(in the rows, 128 means zero)
Here are made-up things, facts about them, and rows of numbers that follow some of those facts. Name the thing behind each unnamed row.

How the things are related:
geni (Ξ bekla) (Θ b) (ω h)
klivek (Ξ dadrus) (Θ b) (ω e)
daplis (Ξ plobis) (Θ a) (ω f)
nomon (Ξ plekline) (Θ b) (ω d)
bigruk (Ξ vumas) (Θ b) (ω g)
mosta (Θ b) (ω c)
plekline (Ξ skulur) (Θ a) (ω d)
temo (Θ a) (ω d)
flobo (Θ b) (ω f)
viguk (Ξ kluvok) (Θ a) (ω c)
teluduk (Θ a) (ω f)
laklasti (Θ a) (ω c)
pagrimer (Ξ klaskis) (Θ b) (ω f)
skekam (Θ a) (ω e)
bekla (Θ a) (ω h)
droska (Ξ bigruk) (Θ a) (ω c)
sudres (Ξ flovim) (Θ a) (ω f)
vumas (Ξ voti) (Θ b) (ω c)
flovim (Ξ geni) (Θ b) (ω e)
kalik (Ξ biful) (Θ b) (ω e)
plibek (Ξ leska) (Θ a) (ω f)
dratrun (Ξ kiga) (Θ a) (ω c)
brafom (Ξ ribre) (Θ b) (ω g)
trotrapli (Ξ tavel) (Θ b) (ω f)
drodrus (Ξ daplis) (Θ a) (ω f)
dutom (Ξ droska) (Θ a) (ω g)
klifas (Ξ fafi) (Θ b) (ω d)
klaskis (Ξ kalik) (Θ a) (ω h)
menon (Ξ puzom) (Θ a) (ω f)
skedrun (Ξ degun) (Θ a) (ω h)
fadru (Ξ klesta) (Θ b) (ω e)
bolu (Ξ brebin) (Θ a) (ω d)
bogen (Θ a) (ω d)
leska (Ξ zano) (Θ b) (ω d)
sozan (Ξ banan) (Θ a) (ω d)
skiba (Ξ gridruk) (Θ a) (ω g)
skulur (Ξ baluk) (Θ a) (ω f)
vadrol (Ξ miple) (Θ a) (ω e)
dazo (Θ a) (ω d)
vebruma (Ξ rakla) (Θ b) (ω c)
tilozam (Ξ bromafo) (Θ b) (ω d)
grovuk (Ξ flabis) (Θ a) (ω d)
granan (Θ a) (ω c)
flabis (Ξ labon) (Θ b) (ω d)
zutra (Ξ tretas) (Θ a) (ω d)
gridruk (Ξ viguk) (Θ b) (ω c)
kloskegu (Θ a) (ω f)
siples (Θ a) (ω g)
nuzodrus (Ξ bolu) (Θ a) (ω e)
baplam (Ξ pludrezok) (Θ b) (ω h)
ladrim (Ξ marum) (Θ a) (ω c)
dadrus (Ξ plogon) (Θ a) (ω c)
tavel (Θ b) (ω c)
nibreva (Θ b) (ω c)
degun (Θ b) (ω c)
treguple (Θ a) (ω h)
gronom (Ξ mudim) (Θ a) (ω g)
soskes (Ξ plusel) (Θ a) (ω f)
plogo (Ξ nuvanun) (Θ a) (ω h)
stadretrur (Ξ flistas) (Θ a) (ω g)
terar (Ξ fibik) (Θ a) (ω f)
ferom (Θ a) (ω c)
bremis (Θ a) (ω g)
flaska (Ξ savim) (Θ a) (ω f)
talan (Θ b) (ω f)
savim (Ξ ladrim) (Θ b) (ω c)
grakluk (Ξ trotrapli) (Θ a) (ω c)
druklas (Ξ pigran) (Θ a) (ω e)
rakla (Ξ zubame) (Θ a) (ω f)
zubame (Ξ grovuk) (Θ b) (ω e)
kiga (Ξ bimu) (Θ a) (ω c)
plobis (Ξ dalu) (Θ b) (ω c)
banan (Ξ klasker) (Θ b) (ω h)
lobik (Ξ vebruma) (Θ b) (ω h)
klesta (Ξ futis) (Θ b) (ω g)
ribre (Ξ stakizin) (Θ a) (ω d)
fibik (Ξ lobik) (Θ a) (ω g)
dalu (Ξ plibek) (Θ b) (ω f)
naklo (Ξ granan) (Θ a) (ω c)
pigak (Ξ voflaken) (Θ a) (ω d)
repi (Ξ fludar) (Θ a) (ω c)
baluk (Ξ menon) (Θ a) (ω g)
revu (Ξ stomar) (Θ a) (ω c)
bromafo (Θ a) (ω d)
puti (Ξ kadu) (Θ a) (ω c)
flistas (Ξ duplel) (Θ a) (ω e)
tustek (Ξ fumi) (Θ a) (ω g)
stuli (Ξ brivel) (Θ a) (ω g)
trogral (Θ a) (ω h)
dabos (Ξ fadru) (Θ b) (ω g)
meskeklum (Ξ revu) (Θ a) (ω d)
vosogrek (Ξ brafom) (Θ a) (ω c)
feton (Ξ plezer) (Θ a) (ω c)
klofol (Ξ treguple) (Θ a) (ω c)
pigran (Ξ trepabrer) (Θ a) (ω g)
lukefo (Θ b) (ω d)
neron (Θ b) (ω g)
dula (Ξ skekam) (Θ a) (ω f)
soklek (Ξ klifas) (Θ a) (ω d)
klasker (Ξ mosta) (Θ a) (ω g)
kadu (Ξ nuzodrus) (Θ b) (ω d)
zigror (Ξ klivek) (Θ a) (ω c)
klobun (Θ a) (ω d)
skemem (Ξ dabos) (Θ b) (ω d)
mudim (Ξ vadrol) (Θ b) (ω f)
pludrezok (Θ a) (ω c)
duplel (Ξ klofol) (Θ a) (ω e)
fludar (Ξ braplan) (Θ a) (ω g)
brivel (Ξ zabastol) (Θ a) (ω d)
lazozu (Ξ druklas) (Θ a) (ω g)
stakizin (Ξ soklek) (Θ a) (ω h)
zano (Θ a) (ω h)
marum (Ξ klamigi) (Θ a) (ω c)
mepi (Θ a) (ω f)
plogon (Ξ plogo) (Θ b) (ω g)
zabastol (Θ b) (ω f)
labon (Ξ pagrimer) (Θ a) (ω d)
stomar (Θ a) (ω c)
plusel (Ξ zigror) (Θ a) (ω f)
klusko (Ξ sudu) (Θ a) (ω e)
lare (Ξ kloskegu) (Θ a) (ω h)
brugil (Θ a) (ω h)
klamigi (Ξ brukin) (Θ a) (ω f)
plaplin (Ξ baplam) (Θ a) (ω g)
fafi (Ξ dratrun) (Θ a) (ω c)
dredo (Ξ gisul) (Θ a) (ω d)
klebre (Ξ drodrus) (Θ a) (ω c)
taram (Θ a) (ω c)
puzom (Ξ sudres) (Θ b) (ω e)
muver (Ξ meskeklum) (Θ a) (ω d)
braplan (Ξ gronom) (Θ b) (ω h)
voflaken (Ξ stadretrur) (Θ b) (ω g)
gisul (Ξ dula) (Θ a) (ω d)
plezer (Ξ terar) (Θ a) (ω d)
kluvok (Ξ klobun) (Θ b) (ω c)
miple (Ξ temo) (Θ b) (ω d)
voti (Ξ klusko) (Θ a) (ω c)
nozam (Ξ tustek) (Θ b) (ω d)
fumi (Ξ tilozam) (Θ a) (ω h)
nuvanun (Ξ bogen) (Θ a) (ω d)
trepabrer (Θ a) (ω e)
futis (Ξ skedrun) (Θ a) (ω g)
tretas (Ξ triziza) (Θ b) (ω c)
sudu (Ξ lukefo) (Θ a) (ω h)
triziza (Ξ flobo) (Θ a) (ω c)
brebin (Ξ repi) (Θ a) (ω e)
biful (Ξ bremis) (Θ a) (ω h)
brukin (Θ a) (ω c)
bimu (Θ a) (ω f)
monuvir (Ξ nomon) (Θ a) (ω d)

Some rows with their names:
[148 117 132 127 136 131 143 137 117 130 135 142 116 131 105 131 126 155
 130 144 121 111 124 138 133 132 119 152 109 126 122 125 144 140 131 140
 117 106 129 146 146]: triziza
[115 163 137 139 146 148 104  87 148 151 101  99 124 125 160 111 106  86
 111  93 137 165 126 157 113 137 146 164 157 122 137 108  84 107 131 122
 144 212 119  84  98]: dabos
[108 157 157 130 150 149  86  80 143 122 100 122 145 154 172 113 106  85
 115  97 142 158 140 166 109 127 143 146 150 109 162 108  65 113 121 126
 160 203 122  98 102]: dalu
[ 93 134  88 147 136 133 133  73 141  94 144  70 123 157 181 103 173  87
 116  57 137 151  90 161 151 144 155 145 114  72 168 140  82 128 138 136
 153 201 106  59  63]: pagrimer
[ 94 146 125 124  92 135 106 119 142 153  89  62 161 146 173 116 128  85
 153 106 130 171 137  56 100  99 146  45 171 152 134 136 103 107 115  72
 129 178 137 111  67]: lukefo
[ 94 196 105 113 154 149  65 162 175 194 217 124 175 149 194 119 150  89
  69  85 129 171 241 197 173 106 149 152 212 108 103 107 114 121 176 132
 137 224 186  92 101]: puzom
[138 100 109 115  91 123 152 152 111 142 113 102 149 134 104 138 135 154
 162 148 139 128 128  47 103  95 122  64 121 172 105 141 179 124 115 107
  96  81 134 176 120]: zano
[143 109 121 118  89 122 143 155 111 138 120 100 143 152 109 138 144 158
 167 150 126 127 130  54 114 102 118  71 113 161 112 146 169 126 119 102
  94  78 149 170 118]: ferom
[106 165 144 133 142 140  97  81 140 119 115 102 141 147 177 112 128  88
 109  86 132 158 141 152 125 127 143 128 150 116 153 118  73 123 127 119
 154 196 127  91  95]: trotrapli
[100 159 134 125  94 132  97  99 133 129 101  62 167 168 183 117 144  90
 146  91 136 173 146  68 105  97 144  48 153 150 142 139  97 110 116  81
 130 168 146 118  69]: talan
[123 118 142 124 136 118 112 155 129  96 135 183 130 123 115 141 119 132
 135 150 142 110 129 160 122 135 119 143 112 111 140 129 136 109 124 152
 140  96 132 143 162]: klusko
[114 154 131 127  97 148 114 104 131 159  86  43 153 164 169 112 133 103
 152  96 129 177 137  56  96  96 143  64 155 162 130 131 111 111 118  73
 115 185 145 119  61]: degun
[139  89 156 113 134 133 108 144 135  92 100 194 149 148 108 141 107 144
 148 161 151 114 127 167 105 128 127 159 102 105 160 119 126 113 114 152
 145 103 124 170 152]: plusel
[128 109 125 127 136 119 136 149 130 123 143 166 118 109 110 134 121 137
 125 153 121 104 123 147 142 139 121 143 125 111 127 129 135 137 129 143
 135 100 118 132 155]: gisul
[108 157 121 130  92 136 108 108 139 159  87  49 151 147 167 118 133  91
 149  95 139 181 131  61  97 106 146  71 161 162 123 134 112  95 121  77
 116 181 142 111  66]: neron
[134 166 156 158 160 118 143  70  58 152 185 114  74 133 105 117  82 122
 141 150 116  85 120 116 126 134  77 133 115 117 101 111 123 134 119 154
 109  70 112 107 185]: dratrun
[149 116 134 128 141 133 142 134 119 130 136 148 114 129 104 131 121 154
 126 144 120 110 125 147 134 135 118 162 109 120 125 122 141 140 131 145
 121 109 126 141 150]: viguk
[104 125  78 151 141 148 157  76 140 119 133  47 105 155 169  94 167 100
 124  56 130 151  73 154 147 147 157 168 108  76 159 135  95 132 143 133
 138 218 100  55  51]: vebruma

Rows to name:
No name comes twice in this set of rows, the named rows included.
[115 158 143 136 146 153  99  90 150 151  90 107 128 129 157 112  97  86
 119 100 143 165 126 160 104 135 146 169 157 120 142 105  82 100 126 122
 148 214 117  90  99] | bigruk
[117 164 110 123 155 160 114 106 151 186 144  89 146 128 165 107 121 100
  85  83 133 167 174 154 134 111 149 152 184 132 112 101 110 135 148 124
 132 226 133  94  89] | geni
[134 105 106 124  76 110 140 161 119 136 121 100 142 140 108 144 150 146
 171 148 137 131 119  50 114 109 122  69 115 160 107 153 176 107 122 102
  94  71 146 163 117] | bremis
[111 167 144 133 137 135 113  96 156 124  88 110 123  92 171 114 126  91
  85  88 102 159 126 140 135 143 153 120 167 145 142 125  70 146 128  99
 160 205 118  79 100] | miple
[102 121  71 147 147 148 162  72 141 128 126  54 111 131 162  96 154  95
 112  56 142 153  79 151 137 140 160 163 122  90 148 127 102 131 138 138
 141 222  88  60  59] | lobik
[139  97  95 130 136 127 167 131 119 124 143 129 114 115 102 128 138 152
 124 128 136 109 104 134 136 132 127 149 105 120 119 131 158 142 132 151
 119 111 106 134 135] | biful
[153 120 137 127 138 129 144 135 121 121 129 148 111 118 105 134 129 158
 118 140 113 112 122 142 139 139 120 155 109 133 124 127 140 148 132 138
 122 108 129 142 150] | puti
[155  59 167 105 138 162 110 162 148 115  40 205 151 155  86 141  72 162
 176 185 165 123 110 172  63 124 134 199  96 109 170 102 135  94 103 150
 140 134 114 193 140] | dadrus
[130  90  80 143 125 114 166 135 128 109 155 123 102 125 106 129 161 142
 139 123 138 109  78 150 152 154 130 171  86  91 130 145 155 125 139 157
 119 105 110 115 124] | fibik
[123 125 133 128 134 111 119 154 128  96 150 172 124 118 118 140 135 133
 125 140 133 109 129 155 137 139 120 137 112 114 134 134 138 120 131 151
 139  93 135 134 160] | druklas
[114 160 150 157 155 106 137  84  69 146 192 133  78 114 110 119  78 102
 140 159 118  78 121 115 131 137  79 114 132 107 104 115 117 130 116 153
 124  63 102  97 194] | ribre
[145 104 123 122 142 134 147 135 120 133 124 149 125 113  99 133 111 151
 126 146 139 113 123 137 118 125 122 151 117 133 118 117 152 133 125 148
 122 112 112 150 148] | sudu
[149 108 145 124 142 139 132 136 121 130 121 160 121 135 100 133 106 153
 139 155 131 111 124 152 117 132 118 170 109 117 132 115 139 130 125 147
 123 114 123 151 151] | voti
[119 111 166 118 140 174  78 113 175 137  14 148 155 146 143 120  64  93
 155 130 175 177 113 177  50 127 161 195 145 112 179  91  79  66 106 124
 163 234 108 127  88] | plogon

Now the same things, written a new way:
Some things and their rows:
[110 139 144 120 110 120 182 139 145 137 168 116 125 129 112 149 108 153
 162 116 112 130 113 132 127 135  76 112 119 158 115 147 139 127]: kluvok
[ 95 158 142 130 113 105 193 133 111 142 161 120 103 121 105 138 102 199
 152 129 148 128 103 110 124 129  73 111 116 144  96 145 131 115]: vebruma
[108 138 149 136 132 130 146 141 140 122 158 116 133 123 100 152 127 171
 155 123 145 121 145 131 125 133 100 134 144 149 118 145 126 137]: klebre
[ 95 141 143 121  74 112 167 136 129 134 155 119 131 122 111 154 103 164
 172 112 105 127 117 136 123 131  85 119 111 147 128 149 136 124]: skemem
[111 141 136  89  95 137 138 138 143 121 158 139 140 128 140 165  93 166
 177 123 104 124 107 146 129 142  78 115 112 172 122 149 142 118]: lukefo
[113 141 139  98 123 151  94 142 143 100 150 143 148 123 135 174 108 185
 172 137 136 116 137 145 129 140  99 134 137 169 122 147 130 127]: bromafo
[ 95 142 148 120  97 127 126 145 132 108 151 123 139 118 109 163 121 184
 167 128 124 121 147 135 125 128 108 141 138 138 128 147 124 133]: monuvir
[ 98 135 141 161 112  57 179 106 131 141 190 106 133 163  96 182 112 179
 178  98  88 154 135 155 119  95 128 104 113 192 147 144 136  88]: klifas
[ 92 138 143 193 133 114 134 145 132  76 151 101 133 115  82 166 101 104
 185 131 175 132 170 115 122 141  57 128 141 133 125 140 133 170]: brebin
[101 139 144 108  89 105 186 136 133 144 163 109 128 134  94 143 114 151
 168  99 109 135 121 137 123 133  72 117 116 151 116 143 134 135]: fadru
[104 141 145 114 125 123 137 141 135 116 157 119 136 131  95 155 126 171
 166 118 142 129 149 137 125 133  90 134 142 150 114 141 124 142]: druklas
[106 135 150 136 120 128 152 137 144 114 155 118 128 121 114 145 123 184
 158 103 150 112 145 138 122 126 101 133 149 136 125 146 125 137]: drodrus
[109 138 147 125 132 135 141 139 150 104 158 125 129 124 124 153 117 184
 161 114 148 112 141 139 125 129  97 130 150 144 121 145 128 135]: klamigi
[118 139 138  95 121 137 161 137 161 113 169 136 126 132 150 155  92 166
 170 113 116 119 104 145 130 137  70 107 124 163 116 147 145 123]: zabastol
[ 99 147 147 137 129 123 152 136 128 109 154 124 115 118 115 145 116 209
 155 118 168 113 138 125 122 123  97 130 148 132 112 145 123 130]: terar
[108 140 151 166 135 146 150 145 156 135 170  94 128 123  94 141 130 173
 151 110 150 123 146 128 126 132 107 127 148 158 118 145 124 140]: stadretrur
[114 148 138  85 111 141 103 135 148  95 158 137 145 132 125 174 109 176
 174 125 131 122 144 157 125 145  96 128 140 163 114 141 126 144]: brugil
[100 148 141  98  67 107 170 130 137 126 164 118 129 132 108 157 101 157
 174 104 100 133 122 149 120 136  81 111 114 147 118 143 133 141]: banan

Name these rows:
No name comes twice in this set of rows, the named rows included.
[101 140 142 109  76 121 160 135 132 134 154 123 135 123 118 154 102 164
 172 110 104 125 114 140 124 136  83 120 111 156 127 150 137 123] | leska
[107 140 145 172 130 108 195 130 160 154 195  87 119 147  94 149 115 162
 160  97 111 144 123 135 126 117 104  98 123 181 124 145 137 114] | brafom
[ 89 140 142 153  77 107 167 137 128 116 154 111 129 116 105 159  93 138
 180 117 118 129 127 126 122 133  71 116 110 139 132 149 139 135] | kadu
[ 89 142 148  92  55 111 179 152 140 127 166 115 128 121 109 155 114 169
 171 120  67 133 120 133 127 123  93 125 113 121 129 148 136 127] | nomon
[115 148 138  67 109 145 100 142 156  90 162 140 146 133 132 177 110 178
 174 132 117 122 142 158 127 144  98 130 141 158 113 141 127 144] | bekla
[ 91 163 138 108 106  95 183 132  99 137 158 124 104 127  99 140 102 207
 161 128 149 136 105 113 124 130  64 112 113 144  90 140 128 119] | zubame
[104 148 138  91  72 114 162 131 141 121 165 123 132 133 117 160  98 158
 175 108 101 131 119 152 122 139  79 110 114 153 117 143 135 139] | baplam
[ 91 140 159  60  83 129 169 179 175  92 182 114 123 119 117 154 145 195
 157 134  57 125 147 131 134 107 118 146 157  76 124 141 127 143] | menon
[106 148 141 100 101 128 118 134 140 101 157 128 140 128 112 168 114 175
 171 118 133 124 149 151 121 139  99 130 140 150 117 141 123 147] | lare
[118 143 140 128 131 152 164 146 172 139 182 109 125 133 126 148 101 157
 162 115 117 129 106 134 133 143  77 101 122 181 110 147 142 126] | neron
[ 93 162 141 110 102 112 130 130 113 104 152 128 122 122 103 159 111 209
 164 130 159 125 143 134 119 133  98 128 138 138 103 140 117 139] | klaskis
[121 137 141 110 156 145 118 136 162  94 166 139 136 135 144 167 110 187
 167 123 146 114 137 148 129 131  98 124 151 168 119 144 133 125] | bimu
[ 99 142 141 112  79 118 159 136 133 129 157 124 132 124 119 158 100 166
 174 116 105 127 115 138 125 133  82 118 111 154 126 149 137 123] | tilozam

